Here is a tiny trained network, its code and every weight. The questions are about switching its units off for an input and a class, where a switched-off unit gives its printed mean instead of its output.

import numpy as np


def w(rows, s, z=0):
    codes = np.array(rows[::2]) - 128.0
    scale = np.full(codes.shape[1], s)
    scale[-1] = z or s
    return codes * scale


def f(y):
    return np.maximum(y, 0)


def log_softmax(a):
    a = a - a.max(-1, keepdims=True)
    return a - np.log(np.exp(a).sum(-1, keepdims=True))


def net(x, mask):
    res = np.array(x, float).reshape(1, 3) / 4 @ E
    y = f(res @ A[0][:, :-1].T + A[0][:, -1])
    res = res + np.where(mask, y, B[0][:, -1]) @ B[0][:, :-1]
    return log_softmax(res[-1] @ U[:, :-1].T + U[:, -1])


A, B = {}, {}
E = w([
[190,117,230,81,144,110,126,8,129,132,120,138],'x0',
[129,128,128,128,128,128,128,128,130,127,128,128],'x1',
[160,62,121,136,173,153,220,126,129,129,126,12],'x2',
],0.014)
A[0] = w([
[153,120,134,110,98,155,118,157,123,124,142,118,109],'n0',
[108,106,55,157,131,136,189,226,109,133,131,30,126],'n1',
[173,109,199,105,141,133,184,45,125,145,133,43,2],'n2',
[102,123,97,115,137,132,147,187,170,164,142,105,97],'n3',
[135,157,152,124,96,134,94,93,117,164,120,180,93],'n4',
[128,148,152,108,102,114,141,112,122,126,119,78,169],'n5',
[151,109,117,141,129,114,125,148,100,129,152,130,87],'n6',
[124,145,156,104,128,154,143,141,126,105,126,150,83],'n7',
[142,124,144,117,127,121,112,113,138,102,121,145,158],'n8',
[79,177,42,150,104,130,50,242,127,136,135,252,251],'n9',
[138,146,114,152,140,139,161,138,123,146,128,111,156],'n10',
[142,141,205,104,102,110,67,61,73,131,134,229,132],'n11',
[143,150,170,135,163,121,95,80,118,110,126,218,124],'n12',
[110,115,127,151,132,112,120,135,141,106,123,116,94],'n13',
],0.015,0.006)
B[0] = w([
[129,128,116,119,124,145,140,127,128,130,144,144,132],'n0',
[102,131,24,120,142,130,153,166,126,114,134,99,226],'n1',
[138,74,255,178,101,127,103,90,138,131,113,107,204],'n2',
[110,155,122,120,74,153,85,113,118,111,89,103,167],'n3',
[96,143,111,121,92,137,103,119,152,131,93,124,167],'n4',
[164,105,59,124,224,93,224,206,91,140,248,212,151],'n5',
[129,136,133,127,102,124,108,133,120,108,120,126,134],'n6',
[134,136,132,143,132,138,94,115,133,113,103,129,133],'n7',
[146,152,85,115,192,121,189,176,89,142,187,192,149],'n8',
[162,63,242,174,148,113,147,103,126,142,152,130,252],'n9',
[141,103,67,135,185,122,165,173,128,138,183,157,152],'n10',
[131,174,45,74,135,131,145,137,124,142,113,195,209],'n11',
[119,183,97,105,127,113,110,157,132,123,141,153,180],'n12',
[122,121,125,107,125,136,108,118,126,121,109,126,135],'n13',
],0.029,0.034)
U = w([
[183,88,242,175,171,106,152,107,109,159,175,160,241],'0',
[116,164,140,114,76,163,104,85,152,107,88,108,2],'1',
[123,164,129,139,120,140,92,109,131,137,99,120,1],'2',
[139,217,75,86,138,124,117,130,118,151,127,186,171],'3',
[101,134,2,144,139,156,142,170,122,105,130,75,142],'4',
[116,178,152,104,58,177,109,102,156,113,90,97,26],'5',
[122,175,149,119,83,130,89,112,130,91,89,106,33],'6',
],0.008,0.0022)

Each question gives the input, the list of numbers given to net, and the class t.
The units are the neurons (one row each of A and B). Each row of codes is followed by its name. A weight is (code - 128) times the scale printed after its matrix; where a second scale follows, it is the last column's (A, B and U).
mask holds one flag per neuron, in row order. A switched-off neuron (its flag False) gives its mean, the last column of its row in B, instead of its output. The means were averaged over made-up inputs and are rounded, as every weight is.
A unit's drop is (log p(t) with every unit on - log p(t) with that unit switched off) / (log p(t) with every unit on - log p(t) with every unit switched off).
unit that matters most: the unit with the biggest drop
top k neurons: the k neurons with the biggest drops, biggest first
drop when u is switched off: that unit's drop, to one decimal
input [1,2,-4], class 3: unit that matters most => n2
input [1,-5,-6], class 3: top 3 neurons => [n11, n2, n12]
input [1,-6,-5], class 3: top 2 neurons => [n11, n2]
input [6,-8,0], class 3: top 2 neurons => [n9, n11]
input [-4,-8,1], class 4: top 2 neurons => [n2, n1]
input [8,1,-1], class 3: top 2 neurons => [n11, n9]
input [-1,-7,8], class 4: top 2 neurons => [n1, n9]
input [0,-7,8], class 4: top 2 neurons => [n9, n1]
input [7,-8,-1], class 3: top 2 neurons => [n9, n11]
input [8,-7,0], class 3: drop when n9 is switched off => 1.6
input [-1,7,4], class 4: drop when n9 is switched off => 1.0
input [-1,7,5], class 4: drop when n3 is switched off => 0.0
input [2,3,-7], class 3: drop when n11 is switched off => 1.3
